Below are the code and all the weights of a small trained network. Each question names an input and a class and asks about switching units off, where a switched-off unit gives its printed mean instead of its output.

import numpy as np


def w(rows, s, z=0):
    codes = np.array(rows[::2]) - 128.0
    scale = np.full(codes.shape[1], s)
    scale[-1] = z or s
    return codes * scale


def f(y):
    return np.maximum(y, 0)


def log_softmax(a):
    a = a - a.max(-1, keepdims=True)
    return a - np.log(np.exp(a).sum(-1, keepdims=True))


def net(x, mask):
    res = np.array(x, float).reshape(1, 3) / 4 @ E
    y = f(res @ A[0][:, :-1].T + A[0][:, -1])
    res = res + np.where(mask, y, B[0][:, -1]) @ B[0][:, :-1]
    return log_softmax(res[-1] @ U[:, :-1].T + U[:, -1])


A, B = {}, {}
E = w([
[152,205,63,128,171,102,104,130,135,155],'x0',
[252,172,170,98,167,189,156,133,137,96],'x1',
[46,79,55,76,242,93,173,184,50,30],'x2',
],0.013)
A[0] = w([
[121,228,12,141,200,95,120,137,103,133,162],'N1',
[103,3,207,131,124,153,153,135,96,50,129],'N2',
[129,123,129,101,125,123,121,153,142,140,17],'N3',
[84,76,82,99,208,118,153,144,87,38,92],'N4',
[187,135,158,100,191,152,135,149,125,26,33],'N5',
[36,87,78,140,114,79,103,140,128,124,6],'N6',
],0.016,0.002)
B[0] = w([
[121,177,125,46,148,152,116,105,194,42,212],'N1',
[142,201,102,34,167,141,107,119,200,49,195],'N2',
[125,93,86,72,133,118,123,177,78,118,128],'N3',
[117,100,169,203,51,91,80,163,119,179,254],'N4',
[77,119,106,151,149,156,184,9,93,145,194],'N5',
[130,143,118,134,169,184,197,12,97,131,203],'N6',
],0.015,0.036)
U = w([
[106,164,138,41,166,104,70,83,218,68,128],'0',
[102,149,215,232,40,128,49,64,162,148,110],'1',
[102,142,114,146,215,174,201,18,34,156,111],'2',
[61,172,115,119,143,192,115,121,136,81,252],'3',
[96,137,97,115,227,141,99,182,71,155,96],'4',
[110,93,66,135,140,107,104,200,132,102,95],'5',
[90,138,154,113,191,117,148,184,63,147,98],'6',
[123,130,41,128,142,144,128,171,1,107,97],'7',
],0.0095,0.014)

Each question gives the input, the list of numbers given to net, and the class t.
The units are the neurons (one row each of A and B). Each row of codes is followed by its name. A weight is (code - 128) times the scale printed after its matrix; where a second scale follows, it is the last column's (A, B and U).
mask holds one flag per neuron, in row order. A switched-off neuron (its flag False) gives its mean, the last column of its row in B, instead of its output. The means were averaged over made-up inputs and are rounded, as every weight is.
A unit's drop is (log p(t) with every unit on - log p(t) with that unit switched off) / (log p(t) with every unit on - log p(t) with every unit switched off).
The circuit of an input: a set's keep is (log p(t) with only the set's units on - log p(t) with every unit switched off) / (log p(t) with every unit on - log p(t) with every unit switched off). Starting from all 6 units, units are removed one at a time, each time the one whose removal leaves the highest keep (on an exact tie, the one counted first), for as long as the keep stays at least 0.8.
circuit, biggest first: the units of the circuit, biggest drop first
top k neurons: the k neurons with the biggest drops, biggest first
drop when u is switched off: that unit's drop, to one decimal
input [7,1,8], class 1: top 3 neurons => (N4 N2 N5)
input [6,-6,-6], class 0: circuit, biggest first => (N4)
input [2,-8,7], class 2: top 2 neurons => (N6 N1)
input [0,5,-3], class 2: top 3 neurons => (N4 N1 N2)
input [-5,-5,8], class 1: top 2 neurons => (N4 N1)
input [5,-5,-5], class 0: top 3 neurons => (N4 N5 N6)
input [7,-2,8], class 1: top 2 neurons => (N4 N2)
input [-5,4,8], class 1: top 2 neurons => (N4 N1)
input [5,2,7], class 1: top 2 neurons => (N4 N2)
input [5,-8,6], class 2: top 2 neurons => (N6 N2)
input [6,6,8], class 1: top 3 neurons => (N4 N2 N6)
input [4,6,8], class 1: top 2 neurons => (N4 N6)
input [-6,-4,4], class 0: top 2 neurons => (N2 N5)
input [-8,2,-7], class 0: circuit, biggest first => (N4)
input [-5,0,-4], class 0: top 2 neurons => (N4 N6)
input [0,-4,5], class 1: top 2 neurons => (N4 N5)
input [2,5,-2], class 2: drop when N4 is switched off => 4.1
input [-8,-1,-4], class 0: drop when N4 is switched off => 0.2
input [-7,-3,-1], class 0: drop when N2 is switched off => 0.5
input [2,6,3], class 2: top neuron => (N5)
input [3,-2,6], class 1: drop when N4 is switched off => 2.2
